Below are the code and all the weights of a small trained network. Each question names an input and a target symbol and asks about switching units off, where a switched-off unit gives its printed mean instead of its output.

import numpy as np


def w(rows, s, z=0):
    codes = np.array(rows[::2]) - 128.0
    scale = np.full(codes.shape[1], s)
    scale[-1] = z or s
    return codes * scale


def norm(h):
    return h / np.sqrt((h * h).mean(-1, keepdims=True) + 1e-5)


def softmax(a):
    e = np.exp(a - a.max(-1, keepdims=True))
    return e / e.sum(-1, keepdims=True)


def log_softmax(a):
    a = a - a.max(-1, keepdims=True)
    return a - np.log(np.exp(a).sum(-1, keepdims=True))


def net(x, mask):
    ids = ['ΓΔΠΦΨβεζηθλμσω'.index(c) for c in x.split()]
    T = len(ids)
    res = E[ids] + P[:T]
    u = 0
    for l in range(3):
        r = norm(res)
        for j in range(2):
            rows = slice(2 * j, 2 * j + 2)
            q, k, v = (r @ M[l][rows].T for M in (Q, K, V))
            z = softmax(np.where(np.tri(T) > 0, q @ k.T / 2**0.5, -1e9)) @ v
            o = O[l][rows]
            res = res + np.where(mask[u + j], z, o[:, -1]) @ o[:, :-1]
        u += 2
    return log_softmax(norm(res)[-1] @ U[:, :-1].T + U[:, -1])


Q, K, V, O = {}, {}, {}, {}
E = w([
[117,81,151,121],'Γ',
[113,80,157,121],'Δ',
[131,110,119,170],'Π',
[115,82,153,122],'Φ',
[171,169,105,59],'Ψ',
[171,150,113,114],'β',
[138,238,63,77],'ε',
[141,121,92,169],'ζ',
[19,96,140,147],'η',
[111,195,100,46],'θ',
[165,172,99,107],'λ',
[147,12,103,120],'μ',
[169,116,6,64],'σ',
[123,196,150,111],'ω',
],0.014)
P = w([
[1,132,152,84],'0',
[131,123,97,80],'1',
[136,129,91,99],'2',
[133,128,97,115],'3',
[138,131,106,124],'4',
[135,122,114,130],'5',
[145,116,126,134],'6',
[144,110,135,135],'7',
[147,106,148,135],'8',
[155,101,162,133],'9',
[160,108,195,147],'10',
],0.0073)
Q[0] = w([
[1,216,189,133],'L0H1',
[218,202,188,141],'L0H1',
[117,194,137,168],'L0H2',
[34,179,150,168],'L0H2',
],0.0079)
K[0] = w([
[56,143,254,146],'L0H1',
[148,202,176,127],'L0H1',
[123,83,68,25],'L0H2',
[111,52,93,124],'L0H2',
],0.0089)
V[0] = w([
[38,121,125,128],'L0H1',
[173,30,107,174],'L0H1',
[158,72,53,107],'L0H2',
[180,224,255,197],'L0H2',
],0.0071)
O[0] = w([
[203,103,144,63,87],'L0H1',
[84,121,202,214,170],'L0H1',
[152,67,187,138,200],'L0H2',
[2,192,38,170,2],'L0H2',
],0.0061,0.0055)
Q[1] = w([
[23,254,85,172],'L1H1',
[102,76,49,94],'L1H1',
[162,106,138,208],'L1H2',
[132,134,64,103],'L1H2',
],0.0059)
K[1] = w([
[1,124,8,63],'L1H1',
[128,120,54,60],'L1H1',
[201,115,97,225],'L1H2',
[95,141,153,109],'L1H2',
],0.0062)
V[1] = w([
[197,126,160,5],'L1H1',
[56,172,48,168],'L1H1',
[242,160,2,141],'L1H2',
[38,154,198,179],'L1H2',
],0.0033)
O[1] = w([
[42,182,29,204,238],'L1H1',
[184,42,159,149,4],'L1H1',
[99,228,254,169,161],'L1H2',
[183,121,41,161,36],'L1H2',
],0.0056,0.0037)
Q[2] = w([
[194,34,130,87],'L2H1',
[165,2,236,134],'L2H1',
[127,201,205,80],'L2H2',
[136,29,101,215],'L2H2',
],0.0068)
K[2] = w([
[143,120,3,110],'L2H1',
[121,10,45,89],'L2H1',
[167,48,135,33],'L2H2',
[132,178,165,71],'L2H2',
],0.0079)
V[2] = w([
[2,121,218,210],'L2H1',
[86,198,203,62],'L2H1',
[184,109,141,111],'L2H2',
[132,46,139,85],'L2H2',
],0.0073)
O[2] = w([
[71,2,72,219,5],'L2H1',
[112,143,153,238,134],'L2H1',
[127,157,137,135,204],'L2H2',
[87,152,89,170,252],'L2H2',
],0.0068,0.0034)
U = w([
[64,171,194,196,54],'Γ',
[128,150,130,122,21],'Δ',
[121,143,81,91,28],'Π',
[112,145,83,85,37],'Φ',
[135,142,66,104,42],'Ψ',
[76,136,95,104,84],'β',
[21,177,53,209,188],'ε',
[110,152,148,108,1],'ζ',
[148,148,110,114,10],'η',
[190,228,78,1,244],'θ',
[75,138,83,35,43],'λ',
[88,153,177,121,6],'μ',
[167,229,125,173,181],'σ',
[192,12,132,117,232],'ω',
],0.0082,0.006)

Each question gives the input, a string of symbols that net reads in full, and the target symbol t.
The units are the heads (2 rows each of Q, K, V and O). Each row of codes is followed by its name. A weight is (code - 128) times the scale printed after its matrix; where a second scale follows, it is the last column's (O and U).
mask holds one flag per head, layer by layer. A switched-off head (its flag False) gives its mean, the last column of its rows in O, instead of its output. The means were averaged over made-up inputs and are rounded, as every weight is.
A unit's drop is (log p(t) with every unit on - log p(t) with that unit switched off) / (log p(t) with every unit on - log p(t) with every unit switched off).
The circuit of an input: a set's keep is (log p(t) with only the set's units on - log p(t) with every unit switched off) / (log p(t) with every unit on - log p(t) with every unit switched off). Starting from all 6 units, units are removed one at a time, each time the one whose removal leaves the highest keep (on an exact tie, the one counted first), for as long as the keep stays at least 0.8.
circuit, biggest first: the units of the circuit, biggest drop first
heads that matter: for each layer, one digit per head in row order, 1 if its drop is at least 0.15 and else 0, layers parted by /
drop when u is switched off: that unit's drop, to one decimal
input Γ ζ μ λ μ Π, target ω: heads that matter -> 00 / 00 / 10
input Ψ β ε Ψ ζ σ Δ, target θ: circuit, biggest first -> L2H1
input β η μ σ ε ζ, target θ: heads that matter -> 01 / 10 / 10
input Γ μ Φ η, target ω: heads that matter -> 11 / 00 / 00
input σ λ β μ μ ω β Δ μ β, target ε: heads that matter -> 01 / 00 / 10
input μ λ β μ ε ζ, target ω: circuit, biggest first -> L2H2; L2H1; L1H1
input Φ μ μ ω Γ, target ε: heads that matter -> 01 / 00 / 00
input μ λ Φ Φ β η μ Φ ζ, target ω: circuit, biggest first -> L2H1; L1H2
input θ μ μ μ Φ, target ω: circuit, biggest first -> L0H1; L2H1; L1H2
input Φ β Φ Ψ ε μ λ μ η, target ω: heads that matter -> 11 / 00 / 10
input η μ Φ μ η Π, target ω: circuit, biggest first -> L0H1; L2H1; L0H2
input μ μ Φ, target ω: circuit, biggest first -> L0H1; L1H2
input Ψ λ μ Ψ Φ β β β, target ε: drop when L0H2 is switched off -> 0.4
input Γ ω β Φ, target ε: circuit, biggest first -> L0H2
input μ β σ β λ Φ β θ μ, target θ: drop when L2H1 is switched off -> 1.0
input μ ω λ Γ, target ε: drop when L2H2 is switched off -> -0.1
input ε λ μ Φ η σ μ, target θ: drop when L0H1 is switched off -> 0.0
